Below are the code and all the weights of a small trained network. Each question names an input and a class and asks about switching units off, where a switched-off unit gives its printed mean instead of its output.

import numpy as np


def w(rows, s, z=0):
    codes = np.array(rows[::2]) - 128.0
    scale = np.full(codes.shape[1], s)
    scale[-1] = z or s
    return codes * scale


def f(y):
    return y / 2 * (1 + np.tanh(0.7978845608 * (y + 0.044715 * y**3)))


def log_softmax(a):
    a = a - a.max(-1, keepdims=True)
    return a - np.log(np.exp(a).sum(-1, keepdims=True))


def net(x, mask):
    res = np.array(x, float).reshape(1, 5) / 4 @ E
    y = f(res @ A[0][:, :-1].T + A[0][:, -1])
    res = res + np.where(mask, y, B[0][:, -1]) @ B[0][:, :-1]
    return log_softmax(res[-1] @ U[:, :-1].T + U[:, -1])


A, B = {}, {}
E = w([
[133,129,139,210,209,229,242,125,135,144,141],'x0',
[127,128,128,129,128,128,129,128,128,129,129],'x1',
[118,119,235,137,122,131,132,96,247,133,229],'x2',
[128,128,127,128,128,128,127,128,128,126,129],'x3',
[2,16,126,113,130,131,117,70,131,57,123],'x4',
],0.0097)
A[0] = w([
[128,128,128,128,128,128,128,128,128,128,128,128],'N0',
[76,75,75,160,187,184,176,105,73,89,79,94],'N1',
[186,184,193,87,64,71,70,136,188,173,191,120],'N2',
[76,80,244,162,144,161,163,68,240,110,246,3],'N3',
[242,252,91,178,161,158,180,223,83,255,97,29],'N4',
[140,138,141,118,116,118,115,127,137,137,141,107],'N5',
[128,128,128,128,128,128,128,128,128,128,128,128],'N6',
[116,119,129,124,124,124,123,123,131,124,128,121],'N7',
[77,75,75,160,185,183,175,105,73,90,80,95],'N8',
[129,128,128,127,128,129,127,127,128,126,129,125],'N9',
[128,128,128,128,128,128,128,128,128,128,128,128],'N10',
[68,63,66,171,200,200,187,96,64,73,69,81],'N11',
[30,23,164,88,99,99,85,51,177,9,157,1],'N12',
[219,215,99,176,160,151,170,209,99,189,106,206],'N13',
[75,88,71,22,7,10,14,119,74,65,69,36],'N14',
[76,72,73,162,188,187,177,103,72,85,77,93],'N15',
[186,184,193,88,65,71,71,136,187,174,191,121],'N16',
[128,128,128,128,128,128,128,128,128,128,128,128],'N17',
[128,128,128,128,128,128,128,128,128,128,128,128],'N18',
[180,180,25,97,103,86,91,191,33,140,26,56],'N19',
[187,184,2,92,101,83,86,206,11,136,14,48],'N20',
[79,79,78,156,182,177,171,107,77,97,84,96],'N21',
[187,185,194,86,63,70,69,136,189,174,193,120],'N22',
[153,147,141,161,162,158,168,138,141,141,139,121],'N23',
[186,182,191,94,66,75,73,135,185,167,189,118],'N24',
[128,128,128,128,128,128,128,128,128,128,128,128],'N25',
[176,164,179,221,238,232,228,135,176,186,181,6],'N26',
[81,81,80,154,181,176,170,109,80,97,85,96],'N27',
],0.0038,0.0061)
B[0] = w([
[128,128,128,128,128,128,128,128,128,128,128,128],'N0',
[127,150,109,179,121,105,165,163,160,122,87,180],'N1',
[111,167,114,155,109,54,161,172,174,122,108,181],'N2',
[189,31,73,159,195,238,116,43,15,65,79,201],'N3',
[182,39,77,168,195,234,132,56,32,66,77,213],'N4',
[125,132,127,134,125,123,136,137,133,128,126,121],'N5',
[128,128,128,128,128,128,128,128,128,128,128,128],'N6',
[130,127,127,127,129,132,126,127,126,128,128,127],'N7',
[127,149,110,177,121,105,163,161,159,122,87,179],'N8',
[127,128,127,129,127,127,128,129,128,128,127,127],'N9',
[128,128,128,128,128,128,128,128,128,128,128,128],'N10',
[127,160,104,193,119,102,178,175,170,119,76,194],'N11',
[91,130,187,37,85,94,16,34,94,188,199,186],'N12',
[110,109,156,81,112,125,76,76,94,152,163,254],'N13',
[187,31,74,170,194,235,135,46,17,64,76,238],'N14',
[127,151,109,180,121,104,166,164,161,122,84,182],'N15',
[112,165,114,154,110,54,161,171,173,122,109,181],'N16',
[128,128,128,128,128,128,128,128,128,128,128,128],'N17',
[128,128,128,128,128,128,128,128,128,128,128,128],'N18',
[99,128,171,63,97,101,52,67,109,169,180,215],'N19',
[100,126,170,62,98,105,51,67,108,167,179,237],'N20',
[128,146,112,173,122,106,160,158,155,122,94,172],'N21',
[114,160,116,154,110,59,159,168,168,123,110,183],'N22',
[124,120,134,109,124,131,105,108,112,133,138,153],'N23',
[115,152,118,152,110,61,158,164,158,124,114,177],'N24',
[128,128,128,128,128,128,128,128,128,128,128,128],'N25',
[75,129,202,13,70,76,3,37,93,201,218,207],'N26',
[128,143,113,170,122,107,158,156,152,122,100,169],'N27',
],0.0064,0.0067)
U = w([
[92,141,193,67,69,97,89,111,130,186,201,156],'0',
[169,90,83,151,234,222,136,109,95,74,95,191],'1',
[120,183,111,178,112,79,197,253,198,121,102,7],'2',
],0.011,0.0015)

Each question gives the input, the list of numbers given to net, and the class t.
The units are the neurons (one row each of A and B). Each row of codes is followed by its name. A weight is (code - 128) times the scale printed after its matrix; where a second scale follows, it is the last column's (A, B and U).
mask holds one flag per neuron, in row order. A switched-off neuron (its flag False) gives its mean, the last column of its row in B, instead of its output. The means were averaged over made-up inputs and are rounded, as every weight is.
A unit's drop is (log p(t) with every unit on - log p(t) with that unit switched off) / (log p(t) with every unit on - log p(t) with every unit switched off).
The circuit of an input: a set's keep is (log p(t) with only the set's units on - log p(t) with every unit switched off) / (log p(t) with every unit on - log p(t) with every unit switched off). Starting from the 12 units with the biggest drops (on a tie, the unit counted first), units are removed one at a time, each time the one whose removal leaves the highest keep (on an exact tie, the one counted first), for as long as the keep stays at least 0.8.
circuit, biggest first: the units of the circuit, biggest drop first
unit that matters most: the unit with the biggest drop
k most important neurons: the k neurons with the biggest drops, biggest first
drop of u: that unit's drop, to one decimal
input [-3,5,-7,-7,-8], class 0: unit that matters most -> N20
input [7,8,6,3,-2], class 0: 2 most important neurons -> [N26; N14]
input [5,-1,1,4,-6], class 0: 3 most important neurons -> [N26; N14; N3]
input [5,-7,2,-3,-8], class 0: 4 most important neurons -> [N26; N14; N13; N3]
input [-4,-8,-7,2,-3], class 0: 2 most important neurons -> [N20; N19]
input [7,-5,2,5,-3], class 0: 3 most important neurons -> [N26; N14; N13]
input [-8,1,-8,-8,2], class 1: 2 most important neurons -> [N14; N26]
input [-3,7,-5,3,-1], class 0: 2 most important neurons -> [N20; N19]
input [4,3,1,4,-2], class 0: 4 most important neurons -> [N14; N26; N3; N13]
input [6,-8,6,8,-3], class 0: 2 most important neurons -> [N26; N14]
input [2,6,-7,-3,1], class 2: 2 most important neurons -> [N14; N3]
input [-2,6,-7,-7,-1], class 0: 3 most important neurons -> [N20; N19; N3]
input [1,-5,-7,2,3], class 2: drop of N4 -> 0.2
input [-8,6,-8,2,3], class 1: drop of N14 -> 8.6
input [-2,-5,-1,-3,5], class 1: circuit, biggest first -> [N26]
input [-5,6,-2,-1,7], class 1: drop of N14 -> 2.0
input [-8,5,-4,7,1], class 1: 2 most important neurons -> [N14; N26]
